The symbols move the items like this.
j732 ro j506
j732 ri j103
j732 pe j532
j732 le j382
j619 ro j801
j619 ri j700
j619 pe j607
j619 le j236
j414 ro j783
j414 ri j448
j414 pe j236
j414 le j632
j750 ro j904
j750 ri j568
j750 pe j903
j750 le j27
j755 ro j12
j755 ri j545
j755 pe j632
j755 le j959
j720 ro j24
j720 ri j340
j720 pe j382
j720 le j82
j973 ro j661
j973 ri j945
j973 pe j278
j973 le j83
j752 ro j65
j752 ri j478
j752 pe j61
j752 le j986
j285 ro j455
j285 ri j43
j285 pe j124
j285 le j733
j774 ro j519
j774 ri j641
j774 pe j438
j774 le j335
j779 ro j808
j779 ri j691
j779 pe j331
j779 le j403
j124 ro j602
j124 ri j808
j124 pe j959
j124 le j698
j61 ro j254
j61 ri j267
j61 pe j600
j61 le j510
j402 ro j642
j402 ri j973
j402 pe j813
j402 le j661
j904 ro j448
j904 ri j27
j904 pe j174
j904 le j750
j832 ro j429
j832 ri j752
j832 pe j269
j832 le j65
j206 ro j565
j206 ri j414
j206 pe j801
j206 le j783
j760 ro j423
j760 ri j124
j760 pe j12
j760 le j602
j801 ro j568
j801 ri j236
j801 pe j334
j801 le j619
j730 ro j321
j730 ri j663
j730 pe j285
j730 le j38
j423 ro j10
j423 ri j602
j423 pe j667
j423 le j760
j981 ro j848
j981 ri j738
j981 pe j752
j981 le j186
j990 ro j478
j990 ri j564
j990 pe j574
j990 le j614
j429 ro j278
j429 ri j65
j429 pe j637
j429 le j832
j221 ro j574
j221 ri j282
j221 pe j38
j221 le j332
j455 ro j608
j455 ri j733
j455 pe j602
j455 le j285
j564 ro j614
j564 ri j269
j564 pe j332
j564 le j637
j658 ro j390
j658 ri j572
j658 pe j937
j658 le j438
j608 ro j962
j608 ri j285
j608 pe j760
j608 le j455
j783 ro j206
j783 ri j632
j783 pe j619
j783 le j414
j10 ro j977
j10 ri j760
j10 pe j691
j10 le j423
j962 ro j500
j962 ri j455
j962 pe j423
j962 le j608
j861 ro j600
j861 ri j730
j861 pe j608
j861 le j321
j602 ro j760
j602 ri j698
j602 pe j755
j602 le j124
j848 ro j945
j848 ri j186
j848 pe j65
j848 le j981
j572 ro j438
j572 ri j732
j572 pe j873
j572 le j506
j332 ro j221
j332 ri j558
j332 pe j663
j332 le j282
j558 ro j282
j558 ri j600
j558 pe j515
j558 le j746
j83 ro j973
j83 ri j848
j83 pe j429
j83 le j945
j103 ro j382
j103 ri j369
j103 pe j408
j103 le j804
j235 ro j663
j235 ri j500
j235 pe j617
j235 le j515
j82 ro j720
j82 ri j390
j82 pe j103
j82 le j340
j565 ro j331
j565 ri j783
j565 pe j568
j565 le j206
j186 ro j981
j186 ri j813
j186 pe j986
j186 le j738
j746 ro j558
j746 ri j861
j746 pe j500
j746 le j600
j574 ro j267
j574 ri j332
j574 pe j730
j574 le j221
j808 ro j698
j808 ri j403
j808 pe j442
j808 le j779
j607 ro j334
j607 ri j774
j607 pe j390
j607 le j519
j104 ro j903
j104 ri j334
j104 pe j720
j104 le j138
j491 ro j700
j491 ri j903
j491 pe j335
j491 le j174
j269 ro j637
j269 ri j61
j269 pe j558
j269 le j254
j174 ro j491
j174 ri j104
j174 pe j641
j174 le j903
j403 ro j779
j403 ri j667
j403 pe j565
j403 le j691
j267 ro j510
j267 ri j221
j267 pe j321
j267 le j574
j65 ro j832
j65 ri j986
j65 pe j254
j65 le j752
j515 ro j235
j515 ri j962
j515 pe j977
j515 le j500
j442 ro j545
j442 ri j565
j442 pe j750
j442 le j331
j254 ro j269
j254 ri j510
j254 pe j746
j254 le j61
j641 ro j335
j641 ri j720
j641 pe j506
j641 le j24
j804 ro j103
j804 ri j937
j804 pe j375
j804 le j369
j478 ro j986
j478 ri j614
j478 pe j267
j478 le j990
j568 ro j27
j568 ri j619
j568 pe j138
j568 le j801
j500 ro j515
j500 ri j608
j500 pe j10
j500 le j962
j236 ro j619
j236 ri j491
j236 pe j519
j236 le j700
j27 ro j750
j27 ri j801
j27 pe j104
j27 le j568
j278 ro j837
j278 ri j832
j278 pe j564
j278 le j429
j903 ro j174
j903 ri j138
j903 pe j24
j903 le j104
j416 ro j532
j416 ri j375
j416 pe j848
j416 le j408
j837 ro j813
j837 ri j429
j837 pe j614
j837 le j278
j632 ro j414
j632 ri j904
j632 pe j700
j632 le j448
j12 ro j667
j12 ri j959
j12 pe j414
j12 le j755
j691 ro j403
j691 ri j12
j691 pe j206
j691 le j667
j600 ro j746
j600 ri j321
j600 pe j962
j600 le j861
j24 ro j641
j24 ri j82
j24 pe j732
j24 le j720
j375 ro j408
j375 ri j402
j375 pe j186
j375 le j642
j738 ro j186
j738 ri j837
j738 pe j478
j738 le j813
j438 ro j658
j438 ri j506
j438 pe j975
j438 le j572
j506 ro j572
j506 ri j382
j506 pe j220
j506 le j732
j390 ro j340
j390 ri j438
j390 pe j369
j390 le j658
j510 ro j61
j510 ri j574
j510 pe j861
j510 le j267
j220 ro j873
j220 ri j416
j220 pe j83
j220 le j532
j335 ro j774
j335 ri j24
j335 pe j572
j335 le j641
j38 ro j730
j38 ri j235
j38 pe j733
j38 le j663
j138 ro j104
j138 ri j607
j138 pe j82
j138 le j334
j667 ro j691
j667 ri j755
j667 pe j783
j667 le j12
j331 ro j442
j331 ri j206
j331 pe j27
j331 le j565
j663 ro j38
j663 ri j515
j663 pe j43
j663 le j235
j532 ro j220
j532 ri j408
j532 pe j945
j532 le j416
j614 ro j990
j614 ri j637
j614 pe j221
j614 le j564
j959 ro j755
j959 ri j442
j959 pe j448
j959 le j545
j873 ro j975
j873 ri j532
j873 pe j973
j873 le j220
j382 ro j732
j382 ri j804
j382 pe j416
j382 le j103
j986 ro j752
j986 ri j990
j986 pe j510
j986 le j478
j282 ro j332
j282 ri j746
j282 pe j235
j282 le j558
j975 ro j937
j975 ri j220
j975 pe j661
j975 le j873
j617 ro j43
j617 ri j10
j617 pe j779
j617 le j977
j334 ro j138
j334 ri j519
j334 pe j340
j334 le j607
j977 ro j617
j977 ri j423
j977 pe j403
j977 le j10
j340 ro j82
j340 ri j658
j340 pe j804
j340 le j390
j813 ro j738
j813 ri j278
j813 pe j990
j813 le j837
j945 ro j83
j945 ri j981
j945 pe j832
j945 le j848
j937 ro j369
j937 ri j873
j937 pe j402
j937 le j975
j519 ro j607
j519 ri j335
j519 pe j658
j519 le j774
j698 ro j124
j698 ri j779
j698 pe j545
j698 le j808
j43 ro j733
j43 ri j977
j43 pe j808
j43 le j617
j369 ro j804
j369 ri j975
j369 pe j642
j369 le j937
j700 ro j236
j700 ri j174
j700 pe j774
j700 le j491
j637 ro j564
j637 ri j254
j637 pe j282
j637 le j269
j733 ro j285
j733 ri j617
j733 pe j698
j733 le j43
j448 ro j632
j448 ri j750
j448 pe j491
j448 le j904
j545 ro j959
j545 ri j331
j545 pe j904
j545 le j442
j661 ro j402
j661 ri j83
j661 pe j837
j661 le j973
j321 ro j861
j321 ri j38
j321 pe j455
j321 le j730
j408 ro j416
j408 ri j642
j408 pe j981
j408 le j375
j642 ro j375
j642 ri j661
j642 pe j738
j642 le j402

In the rows, zero is written as 155.

The rows follow the links: the fewer symbols apart two items are, the more alike their rows tend to be.

Each row is also shifted at random along 10 hidden directions that mean nothing.

Known rows, each with its item:
[140, 154, 166, 193, 186, 160, 161, 151, 153, 176, 184, 166, 124, 149, 138, 165, 133, 150, 179, 173, 184, 138, 164, 144, 150, 141, 201, 158, 153, 145, 135, 135]: j104
[184, 169, 146, 156, 135, 138, 144, 129, 182, 145, 181, 208, 156, 189, 129, 160, 162, 98, 181, 168, 161, 163, 155, 141, 138, 146, 179, 132, 184, 168, 168, 165]: j83
[163, 138, 169, 173, 166, 160, 170, 180, 166, 115, 142, 119, 186, 155, 174, 164, 144, 146, 137, 103, 161, 136, 158, 160, 173, 164, 164, 178, 127, 159, 139, 145]: j565
[153, 138, 156, 112, 89, 143, 168, 146, 168, 151, 116, 186, 106, 157, 142, 148, 197, 133, 133, 71, 149, 139, 229, 126, 160, 168, 109, 153, 155, 149, 176, 185]: j267
[142, 120, 205, 147, 153, 150, 201, 152, 171, 158, 161, 176, 199, 125, 139, 172, 148, 97, 168, 195, 155, 198, 185, 133, 139, 123, 171, 150, 167, 202, 150, 130]: j607
[192, 143, 169, 172, 161, 160, 170, 198, 162, 158, 184, 166, 186, 119, 177, 165, 159, 137, 194, 242, 217, 157, 134, 135, 131, 142, 242, 130, 188, 164, 157, 156]: j382
[113, 162, 165, 175, 182, 152, 161, 121, 138, 226, 150, 153, 122, 126, 113, 145, 129, 159, 147, 201, 123, 157, 195, 160, 163, 139, 139, 172, 134, 143, 136, 131]: j331
[177, 96, 178, 200, 232, 168, 169, 135, 122, 147, 164, 182, 106, 143, 134, 161, 144, 243, 173, 146, 143, 164, 96, 158, 142, 128, 173, 145, 170, 85, 159, 138]: j340
[109, 155, 171, 169, 153, 145, 160, 142, 167, 168, 181, 164, 172, 142, 149, 167, 171, 123, 179, 201, 175, 165, 160, 132, 132, 133, 178, 132, 189, 153, 171, 159]: j532
[90, 173, 138, 100, 116, 171, 144, 192, 128, 169, 134, 111, 166, 137, 201, 146, 182, 211, 135, 153, 171, 151, 149, 164, 166, 185, 85, 163, 146, 170, 164, 172]: j600
[204, 121, 186, 204, 163, 154, 177, 154, 173, 130, 140, 106, 190, 139, 151, 169, 150, 125, 133, 118, 153, 119, 170, 132, 163, 142, 148, 164, 145, 125, 149, 150]: j491
[201, 173, 141, 214, 151, 160, 121, 111, 165, 170, 151, 114, 147, 186, 136, 152, 169, 137, 136, 174, 119, 121, 140, 138, 147, 144, 144, 135, 177, 101, 184, 183]: j738
[173, 139, 145, 114, 112, 158, 152, 137, 158, 139, 141, 214, 136, 191, 133, 149, 177, 156, 155, 128, 138, 171, 140, 146, 152, 163, 106, 145, 165, 170, 174, 170]: j564
[144, 142, 175, 138, 159, 164, 168, 151, 145, 166, 131, 136, 129, 139, 181, 154, 182, 168, 138, 164, 112, 210, 184, 157, 133, 137, 187, 134, 185, 157, 192, 175]: j429
[155, 159, 141, 66, 115, 176, 157, 190, 129, 156, 149, 191, 92, 164, 194, 151, 179, 214, 167, 118, 181, 187, 167, 157, 143, 176, 137, 145, 171, 199, 167, 171]: j990
[179, 147, 160, 128, 154, 137, 156, 144, 147, 124, 171, 146, 156, 149, 169, 170, 164, 199, 161, 63, 180, 141, 153, 145, 150, 152, 74, 145, 175, 125, 158, 160]: j369
[182, 169, 160, 119, 175, 128, 174, 155, 173, 133, 140, 172, 168, 154, 161, 149, 127, 114, 141, 110, 111, 208, 213, 196, 168, 157, 196, 177, 130, 205, 137, 136]: j403
[175, 146, 165, 171, 172, 107, 174, 187, 171, 136, 179, 154, 221, 80, 165, 161, 152, 140, 180, 159, 229, 112, 167, 146, 160, 154, 175, 153, 159, 114, 134, 149]: j334
[180, 139, 188, 147, 215, 121, 186, 134, 145, 172, 162, 159, 190, 89, 148, 157, 129, 168, 162, 191, 121, 214, 175, 178, 143, 118, 164, 149, 171, 146, 148, 129]: j519
[162, 177, 130, 151, 158, 151, 148, 175, 156, 175, 163, 199, 141, 155, 139, 140, 131, 146, 172, 194, 178, 143, 154, 174, 171, 175, 197, 172, 127, 176, 126, 142]: j698
[187, 225, 97, 143, 168, 120, 104, 129, 155, 175, 205, 214, 135, 180, 137, 139, 141, 167, 195, 191, 172, 152, 123, 183, 148, 166, 167, 137, 177, 140, 151, 164]: j278
[200, 98, 182, 163, 137, 153, 184, 174, 169, 127, 130, 177, 166, 126, 162, 157, 198, 140, 155, 162, 163, 160, 156, 124, 136, 143, 200, 128, 189, 127, 190, 184]: j981
[128, 131, 195, 136, 138, 176, 179, 157, 150, 160, 139, 111, 172, 138, 187, 170, 186, 151, 141, 176, 131, 206, 174, 134, 127, 130, 148, 132, 192, 180, 191, 168]: j661
[100, 98, 189, 171, 170, 142, 189, 161, 145, 154, 120, 134, 214, 86, 140, 152, 163, 178, 132, 165, 145, 142, 150, 151, 173, 148, 99, 173, 131, 111, 151, 142]: j545
[173, 156, 174, 152, 133, 174, 159, 137, 170, 147, 171, 149, 147, 194, 156, 177, 159, 114, 161, 141, 151, 175, 169, 128, 133, 137, 154, 138, 181, 195, 168, 157]: j975
[154, 161, 166, 85, 115, 136, 167, 136, 154, 180, 150, 177, 176, 131, 153, 153, 176, 137, 156, 184, 134, 211, 191, 146, 136, 141, 99, 133, 189, 194, 177, 166]: j813
[209, 180, 142, 129, 77, 192, 148, 171, 167, 181, 120, 130, 128, 197, 159, 147, 160, 101, 122, 152, 140, 138, 209, 136, 168, 178, 138, 170, 132, 221, 153, 171]: j962
[175, 156, 147, 173, 171, 120, 161, 170, 146, 193, 175, 180, 136, 84, 131, 147, 140, 180, 181, 166, 228, 85, 185, 142, 167, 160, 152, 163, 142, 92, 121, 145]: j801
[87, 139, 192, 193, 163, 166, 180, 132, 144, 243, 111, 97, 155, 94, 128, 144, 154, 127, 113, 248, 93, 167, 224, 143, 159, 128, 154, 169, 136, 144, 161, 146]: j691
[183, 175, 144, 141, 152, 166, 134, 149, 144, 160, 178, 149, 179, 173, 168, 158, 156, 176, 171, 204, 155, 180, 103, 160, 138, 149, 133, 133, 186, 171, 168, 161]: j973
[101, 164, 148, 116, 109, 166, 159, 161, 174, 142, 146, 196, 161, 201, 143, 154, 156, 101, 152, 146, 147, 177, 169, 157, 168, 174, 147, 174, 129, 232, 147, 147]: j285

The symbols that take the first to the second take the third to the fourth, perhaps in another order. What is the fourth?
Answers are names.
[140, 128, 171, 196, 127, 203, 163, 135, 157, 180, 120, 139, 106, 198, 115, 157, 151, 128, 123, 142, 123, 122, 176, 123, 169, 155, 129, 179, 120, 165, 150, 147]
: [140, 116, 181, 149, 142, 175, 191, 184, 153, 163, 140, 176, 143, 136, 146, 159, 151, 146, 157, 160, 178, 151, 178, 136, 161, 156, 170, 171, 133, 182, 138, 138]
:: [123, 180, 139, 86, 146, 190, 147, 194, 121, 181, 157, 164, 100, 163, 207, 148, 167, 216, 167, 189, 161, 215, 150, 177, 137, 169, 191, 144, 172, 212, 170, 165]
: j332

[151, 184, 108, 165, 147, 148, 124, 149, 159, 165, 163, 213, 117, 189, 119, 135, 143, 156, 168, 156, 171, 113, 135, 169, 177, 185, 162, 171, 126, 141, 135, 156]
: [193, 139, 146, 134, 143, 148, 162, 171, 158, 110, 138, 169, 166, 166, 152, 152, 144, 172, 142, 65, 166, 125, 149, 165, 184, 182, 102, 183, 118, 153, 131, 146]
:: [157, 142, 156, 123, 158, 143, 158, 166, 149, 125, 168, 178, 193, 143, 176, 158, 173, 185, 175, 167, 168, 189, 108, 163, 140, 151, 143, 133, 187, 156, 173, 163]
: j614

[136, 110, 177, 169, 185, 172, 166, 132, 138, 150, 176, 211, 137, 166, 128, 165, 157, 193, 187, 189, 153, 189, 90, 144, 131, 128, 159, 133, 184, 142, 168, 141]
: [161, 146, 149, 114, 108, 182, 157, 196, 144, 149, 138, 153, 123, 160, 194, 154, 192, 184, 152, 138, 185, 153, 159, 137, 146, 173, 154, 143, 170, 173, 177, 184]
:: [151, 110, 162, 182, 142, 153, 171, 142, 172, 143, 109, 195, 131, 161, 114, 141, 173, 126, 131, 131, 117, 141, 173, 145, 170, 159, 173, 166, 132, 125, 167, 165]
: j414

[205, 130, 173, 150, 167, 142, 176, 146, 153, 163, 165, 189, 197, 126, 122, 156, 130, 152, 172, 194, 161, 164, 136, 151, 155, 139, 120, 157, 154, 162, 134, 128]
: [164, 132, 174, 214, 184, 180, 153, 157, 141, 155, 164, 104, 143, 147, 170, 169, 164, 193, 158, 166, 172, 127, 120, 132, 140, 138, 173, 140, 177, 101, 169, 162]
:: [171, 136, 168, 176, 177, 198, 161, 118, 117, 234, 146, 168, 90, 161, 100, 147, 118, 194, 151, 223, 112, 166, 145, 149, 155, 134, 117, 168, 137, 160, 136, 122]
: j641

[87, 218, 115, 107, 174, 147, 118, 131, 130, 182, 173, 172, 97, 185, 168, 142, 148, 206, 162, 142, 126, 199, 160, 201, 154, 168, 144, 155, 159, 172, 160, 158]
: [137, 136, 161, 127, 101, 201, 173, 191, 154, 178, 140, 194, 147, 174, 141, 151, 152, 127, 161, 213, 178, 159, 152, 135, 162, 171, 158, 171, 129, 234, 139, 142]
:: [145, 151, 155, 140, 160, 133, 168, 142, 173, 143, 135, 199, 158, 162, 131, 144, 145, 115, 144, 134, 115, 184, 187, 179, 171, 159, 178, 174, 129, 178, 147, 144]
: j236

[187, 150, 171, 186, 164, 137, 163, 149, 175, 140, 177, 146, 187, 142, 148, 170, 148, 119, 169, 148, 183, 131, 163, 136, 149, 140, 168, 147, 168, 138, 149, 150]
: [135, 127, 181, 154, 136, 192, 161, 164, 130, 153, 124, 64, 160, 143, 201, 166, 197, 207, 120, 140, 135, 160, 144, 131, 140, 146, 97, 138, 182, 133, 197, 183]
:: [147, 167, 160, 119, 174, 172, 165, 202, 128, 168, 149, 101, 215, 116, 203, 150, 130, 198, 145, 210, 153, 193, 132, 192, 165, 164, 143, 173, 135, 204, 134, 133]
: j335

[171, 146, 148, 184, 153, 170, 140, 134, 158, 142, 115, 130, 135, 189, 150, 145, 174, 158, 117, 131, 92, 152, 144, 161, 162, 159, 154, 156, 150, 124, 183, 179]
: [146, 140, 160, 115, 138, 182, 176, 196, 143, 167, 119, 169, 121, 147, 178, 142, 164, 164, 142, 171, 141, 194, 183, 166, 158, 169, 203, 165, 140, 203, 158, 158]
:: [194, 142, 138, 175, 127, 172, 145, 172, 163, 142, 121, 148, 180, 171, 147, 140, 166, 146, 132, 175, 143, 123, 120, 153, 174, 178, 145, 165, 133, 145, 160, 171]
: j698

[185, 144, 152, 120, 121, 140, 149, 145, 151, 135, 154, 159, 203, 146, 156, 157, 180, 180, 155, 140, 165, 150, 119, 141, 150, 156, 52, 137, 181, 137, 173, 171]
: [143, 147, 128, 123, 140, 103, 151, 150, 172, 128, 171, 278, 145, 148, 120, 141, 179, 149, 196, 138, 194, 149, 144, 157, 154, 170, 167, 140, 171, 126, 162, 170]
:: [151, 109, 171, 126, 143, 140, 187, 177, 146, 166, 108, 177, 223, 84, 142, 133, 169, 167, 136, 222, 134, 179, 144, 164, 169, 158, 119, 163, 140, 150, 159, 153]
: j667

[210, 220, 108, 119, 178, 119, 122, 134, 160, 157, 166, 190, 133, 179, 161, 133, 138, 153, 161, 150, 112, 201, 169, 211, 156, 166, 198, 149, 163, 168, 157, 166]
: [177, 116, 183, 173, 156, 146, 188, 173, 161, 148, 121, 123, 189, 103, 154, 154, 156, 145, 129, 135, 154, 130, 188, 144, 171, 152, 144, 172, 133, 128, 146, 151]
:: [86, 165, 130, 152, 146, 175, 124, 181, 132, 133, 162, 119, 161, 169, 197, 156, 188, 233, 157, 142, 190, 126, 81, 159, 157, 180, 109, 148, 164, 122, 175, 178]
: j691

[202, 194, 156, 154, 161, 142, 147, 129, 159, 187, 189, 137, 160, 154, 146, 165, 126, 130, 168, 171, 161, 155, 185, 151, 145, 138, 137, 149, 168, 173, 138, 141]
: [203, 108, 148, 180, 179, 136, 164, 157, 155, 125, 106, 191, 138, 132, 138, 130, 177, 187, 134, 127, 119, 145, 139, 171, 169, 164, 190, 157, 145, 76, 175, 177]
:: [160, 178, 162, 149, 178, 156, 160, 167, 154, 158, 174, 122, 190, 148, 175, 164, 121, 147, 158, 168, 159, 172, 159, 175, 160, 151, 160, 169, 142, 195, 129, 130]
: j990

[144, 153, 160, 96, 147, 113, 192, 197, 164, 175, 129, 205, 163, 73, 167, 132, 164, 125, 157, 188, 164, 196, 241, 176, 161, 163, 228, 162, 145, 183, 148, 158]
: [171, 156, 158, 187, 182, 152, 166, 145, 175, 157, 149, 184, 107, 174, 130, 151, 129, 108, 151, 130, 132, 156, 205, 167, 166, 153, 243, 175, 127, 164, 136, 140]
:: [149, 146, 139, 184, 192, 136, 152, 140, 153, 151, 140, 196, 98, 156, 122, 138, 142, 178, 149, 102, 138, 128, 170, 176, 178, 167, 185, 177, 121, 100, 140, 149]
: j783

[162, 146, 174, 157, 168, 155, 175, 172, 138, 184, 144, 111, 165, 98, 166, 155, 141, 176, 142, 166, 165, 142, 188, 152, 163, 149, 136, 169, 140, 144, 137, 142]
: [96, 183, 163, 102, 179, 127, 157, 140, 152, 134, 196, 162, 160, 156, 186, 175, 151, 171, 178, 99, 162, 212, 175, 176, 137, 143, 139, 144, 183, 185, 157, 144]
:: [96, 199, 138, 162, 143, 124, 130, 122, 176, 168, 151, 130, 194, 160, 151, 147, 173, 107, 137, 180, 116, 163, 175, 168, 158, 154, 141, 149, 163, 146, 177, 175]
: j403

[164, 174, 170, 161, 137, 200, 150, 169, 166, 123, 179, 81, 193, 217, 192, 188, 134, 122, 149, 122, 171, 151, 137, 142, 154, 156, 130, 166, 148, 229, 140, 138]
: [162, 118, 188, 182, 144, 175, 167, 142, 158, 132, 151, 111, 165, 165, 160, 178, 174, 155, 143, 111, 157, 136, 147, 117, 143, 137, 111, 143, 174, 133, 174, 162]
:: [146, 147, 175, 161, 144, 167, 164, 112, 144, 189, 142, 121, 126, 162, 120, 163, 137, 159, 127, 104, 126, 131, 199, 134, 167, 143, 51, 176, 131, 150, 139, 135]
: j641

[113, 144, 160, 152, 172, 122, 158, 141, 149, 154, 189, 194, 167, 120, 141, 162, 167, 181, 191, 162, 196, 149, 136, 144, 141, 142, 131, 135, 184, 112, 160, 153]
: [198, 198, 131, 171, 175, 120, 124, 121, 167, 153, 175, 144, 158, 164, 156, 151, 156, 145, 159, 147, 136, 153, 159, 170, 146, 148, 168, 136, 182, 116, 170, 174]
:: [127, 90, 181, 151, 145, 171, 192, 180, 154, 132, 150, 218, 171, 146, 127, 163, 152, 160, 174, 157, 193, 147, 121, 134, 164, 158, 140, 170, 133, 172, 135, 129]
: j903

[181, 183, 130, 179, 148, 172, 130, 177, 155, 151, 141, 93, 177, 175, 174, 148, 142, 160, 129, 149, 156, 108, 136, 170, 182, 183, 140, 179, 120, 152, 139, 159]
: [225, 146, 171, 189, 177, 171, 160, 145, 151, 161, 158, 114, 183, 154, 148, 164, 128, 154, 147, 181, 140, 149, 134, 151, 155, 138, 140, 158, 153, 153, 143, 138]
:: [192, 166, 142, 94, 99, 156, 159, 201, 160, 151, 131, 156, 168, 140, 193, 144, 183, 145, 146, 162, 174, 166, 184, 154, 155, 178, 160, 149, 162, 195, 168, 182]
: j403

[174, 175, 156, 228, 229, 143, 137, 100, 162, 177, 198, 168, 145, 174, 115, 161, 115, 132, 180, 214, 123, 171, 130, 170, 140, 119, 224, 144, 171, 128, 147, 132]
: [158, 155, 145, 159, 191, 142, 149, 138, 150, 158, 150, 199, 88, 156, 152, 141, 168, 179, 162, 149, 121, 190, 167, 176, 142, 148, 232, 139, 176, 121, 180, 172]
:: [151, 168, 167, 208, 186, 163, 149, 120, 157, 180, 181, 130, 97, 172, 142, 171, 144, 142, 163, 143, 151, 140, 186, 137, 139, 130, 195, 146, 171, 129, 157, 152]
: j637

[126, 173, 144, 115, 125, 136, 154, 139, 172, 154, 138, 188, 173, 171, 138, 143, 158, 111, 142, 148, 119, 184, 185, 171, 167, 165, 130, 166, 139, 196, 156, 156]
: [59, 69, 187, 168, 165, 160, 196, 173, 150, 127, 123, 208, 197, 121, 125, 151, 173, 175, 154, 179, 153, 164, 103, 150, 170, 155, 143, 171, 130, 136, 156, 137]
:: [90, 212, 116, 146, 209, 98, 120, 132, 156, 144, 196, 187, 136, 152, 169, 146, 156, 183, 184, 130, 157, 178, 154, 204, 149, 160, 203, 142, 176, 114, 164, 165]
: j332

[190, 130, 147, 123, 127, 170, 160, 157, 156, 138, 123, 206, 173, 184, 133, 139, 157, 153, 143, 170, 118, 183, 117, 167, 167, 170, 123, 164, 139, 190, 158, 154]
: [249, 141, 181, 136, 173, 170, 175, 128, 143, 154, 135, 120, 131, 167, 154, 163, 121, 172, 124, 82, 95, 186, 192, 164, 158, 138, 101, 170, 143, 178, 141, 133]
:: [172, 158, 172, 110, 147, 146, 176, 182, 157, 137, 167, 146, 113, 135, 207, 172, 174, 160, 166, 78, 194, 174, 226, 142, 133, 150, 196, 138, 185, 173, 165, 169]
: j600

